Here is a tiny trained network, its code and every weight. The questions are about switching its units off for an input and a target symbol, where a switched-off unit gives its printed mean instead of its output.

import numpy as np


def w(rows, s, z=0):
    codes = np.array(rows[::2]) - 128.0
    scale = np.full(codes.shape[1], s)
    scale[-1] = z or s
    return codes * scale


def norm(h):
    return h / np.sqrt((h * h).mean(-1, keepdims=True) + 1e-5)


def f(y):
    return y / 2 * (1 + np.tanh(0.7978845608 * (y + 0.044715 * y**3)))


def softmax(a):
    e = np.exp(a - a.max(-1, keepdims=True))
    return e / e.sum(-1, keepdims=True)


def log_softmax(a):
    a = a - a.max(-1, keepdims=True)
    return a - np.log(np.exp(a).sum(-1, keepdims=True))


def net(x, mask):
    ids = ['αβγδεηθλμξπστφψω'.index(c) for c in x.split()]
    T = len(ids)
    res = E[ids] + P[:T]
    r = norm(res)
    for j in range(3):
        rows = slice(4 * j, 4 * j + 4)
        q, k, v = (r @ M[0][rows].T for M in (Q, K, V))
        z = softmax(np.where(np.tri(T) > 0, q @ k.T / 4**0.5, -1e9)) @ v
        o = O[0][rows]
        res = res + np.where(mask[j], z, o[:, -1]) @ o[:, :-1]
    y = f(norm(res) @ A[0][:, :-1].T + A[0][:, -1])
    res = res + np.where(mask[3:19], y, B[0][:, -1]) @ B[0][:, :-1]
    return log_softmax(norm(res)[-1] @ U[:, :-1].T + U[:, -1])


Q, K, V, O, A, B = {}, {}, {}, {}, {}, {}
E = w([
[128,206,86,144],'α',
[149,196,88,130],'β',
[128,189,107,182],'γ',
[162,172,109,178],'δ',
[77,170,145,209],'ε',
[99,156,143,167],'η',
[97,179,19,95],'θ',
[109,141,156,172],'λ',
[159,153,80,112],'μ',
[99,189,71,99],'ξ',
[227,198,247,130],'π',
[125,116,114,209],'σ',
[106,135,156,206],'τ',
[91,148,106,192],'φ',
[78,197,109,179],'ψ',
[110,179,115,229],'ω',
],0.013)
P = w([
[103,66,194,49],'0',
[135,182,48,160],'1',
[153,178,35,164],'2',
[154,189,19,145],'3',
[157,179,5,144],'4',
[143,185,14,135],'5',
[143,182,2,109],'6',
],0.0076)
Q[0] = w([
[69,56,119,124],'h1',
[156,144,136,105],'h1',
[143,69,114,122],'h1',
[134,62,149,104],'h1',
[202,247,57,197],'h2',
[223,92,88,101],'h2',
[179,184,82,175],'h2',
[175,126,67,135],'h2',
[95,15,166,119],'h3',
[119,91,159,163],'h3',
[197,213,41,232],'h3',
[116,141,140,159],'h3',
],0.015)
K[0] = w([
[83,65,94,116],'h1',
[181,157,64,72],'h1',
[72,96,75,148],'h1',
[145,77,130,136],'h1',
[109,123,203,69],'h2',
[49,17,134,151],'h2',
[69,134,217,91],'h2',
[57,120,158,127],'h2',
[38,159,53,169],'h3',
[152,89,78,136],'h3',
[185,152,248,83],'h3',
[122,124,164,135],'h3',
],0.014)
V[0] = w([
[74,156,127,100],'h1',
[118,159,200,149],'h1',
[179,250,182,132],'h1',
[178,143,204,112],'h1',
[128,220,199,104],'h2',
[209,127,150,138],'h2',
[86,73,115,21],'h2',
[59,115,178,103],'h2',
[184,71,193,163],'h3',
[156,74,114,71],'h3',
[199,137,182,102],'h3',
[210,70,131,199],'h3',
],0.015)
O[0] = w([
[160,109,128,161,137],'h1',
[163,127,109,94,163],'h1',
[119,94,97,57,250],'h1',
[105,149,41,112,121],'h1',
[168,74,80,95,214],'h2',
[133,153,97,114,103],'h2',
[74,130,110,178,125],'h2',
[111,68,147,153,211],'h2',
[196,130,112,163,164],'h3',
[77,188,94,219,76],'h3',
[181,144,8,141,166],'h3',
[212,185,146,148,103],'h3',
],0.014,0.012)
A[0] = w([
[56,119,145,150,80],'n1',
[154,144,225,210,233],'n2',
[111,189,194,192,186],'n3',
[168,122,127,112,171],'n4',
[173,195,193,114,177],'n5',
[240,150,132,128,137],'n6',
[127,215,132,109,151],'n7',
[95,98,162,139,124],'n8',
[185,128,92,164,103],'n9',
[119,104,103,85,107],'n10',
[176,142,61,147,108],'n11',
[107,148,103,127,102],'n12',
[102,51,127,63,193],'n13',
[202,70,122,106,210],'n14',
[98,142,36,172,222],'n15',
[161,251,189,92,253],'n16',
],0.016,0.0062)
B[0] = w([
[155,160,168,115,142],'n1',
[102,165,101,41,196],'n2',
[86,150,107,43,174],'n3',
[118,167,144,130,169],'n4',
[76,103,23,56,157],'n5',
[46,189,177,120,198],'n6',
[137,123,44,118,136],'n7',
[154,169,123,163,144],'n8',
[108,152,155,137,164],'n9',
[152,93,72,154,168],'n10',
[174,173,171,147,177],'n11',
[130,104,138,116,125],'n12',
[159,163,116,163,240],'n13',
[139,227,143,173,249],'n14',
[179,177,148,97,197],'n15',
[118,67,48,7,167],'n16',
],0.011,0.013)
U = w([
[119,39,170,129,253],'α',
[184,170,131,212,163],'β',
[207,2,90,55,55],'γ',
[202,141,248,35,32],'δ',
[206,83,211,159,167],'ε',
[72,136,170,144,207],'η',
[55,171,101,14,73],'θ',
[51,95,121,173,237],'λ',
[111,121,226,111,197],'μ',
[140,120,58,149,82],'ξ',
[147,215,207,163,179],'π',
[205,183,67,121,86],'σ',
[80,78,6,155,61],'τ',
[82,50,61,136,127],'φ',
[139,51,72,239,188],'ψ',
[35,202,51,211,68],'ω',
],0.015,0.0062)

Each question gives the input, a string of symbols that net reads in full, and the target symbol t.
The units are the heads (4 rows each of Q, K, V and O) and the neurons (one row each of A and B). Each row of codes is followed by its name. A weight is (code - 128) times the scale printed after its matrix; where a second scale follows, it is the last column's (O, A, B and U).
mask holds one flag per unit, heads first, then neurons. A switched-off unit (its flag False) gives its mean, the last column of its rows in O or B, instead of its output. The means were averaged over made-up inputs and are rounded, as every weight is.
A unit's drop is (log p(t) with every unit on - log p(t) with that unit switched off) / (log p(t) with every unit on - log p(t) with every unit switched off).
The circuit of an input: a set's keep is (log p(t) with only the set's units on - log p(t) with every unit switched off) / (log p(t) with every unit on - log p(t) with every unit switched off). Starting from the 12 units with the biggest drops (on a tie, the unit counted first), units are removed one at a time, each time the one whose removal leaves the highest keep (on an exact tie, the one counted first), for as long as the keep stays at least 0.8.
units of the circuit, in order: the units of the circuit, biggest drop first
most important unit: the unit with the biggest drop
heads that matter: for each layer, one digit per head in row order, 1 if its drop is at least 0.15 and else 0, layers parted by /
drop when u is switched off: that unit's drop, to one decimal
input λ σ μ γ λ λ, target β: heads that matter : 000
input γ γ φ μ α, target γ: most important unit : h3
input σ ω γ μ τ, target θ: heads that matter : 010
input σ α σ ε γ γ, target θ: heads that matter : 010
input γ ψ γ ω, target γ: heads that matter : 001
input μ τ σ η ε ω, target ω: heads that matter : 011
input σ σ ε ε σ γ β, target θ: heads that matter : 010
input ε σ σ β β, target ε: heads that matter : 101
input ω σ γ λ ω, target δ: heads that matter : 011
input β σ η σ σ σ, target τ: heads that matter : 001
input σ δ σ γ ω, target θ: heads that matter : 010
input σ σ γ μ, target θ: heads that matter : 011
input ε σ σ τ, target ε: heads that matter : 001
input μ β β η ω δ, target ω: units of the circuit, in order : (h3)
input ξ γ ω σ σ σ σ, target λ: heads that matter : 001
input μ σ σ τ, target ω: drop when n14 is switched off : 0.0
input σ γ α, target θ: drop when h3 is switched off : 0.8
input τ ξ λ σ σ σ, target π: drop when h1 is switched off : 0.1
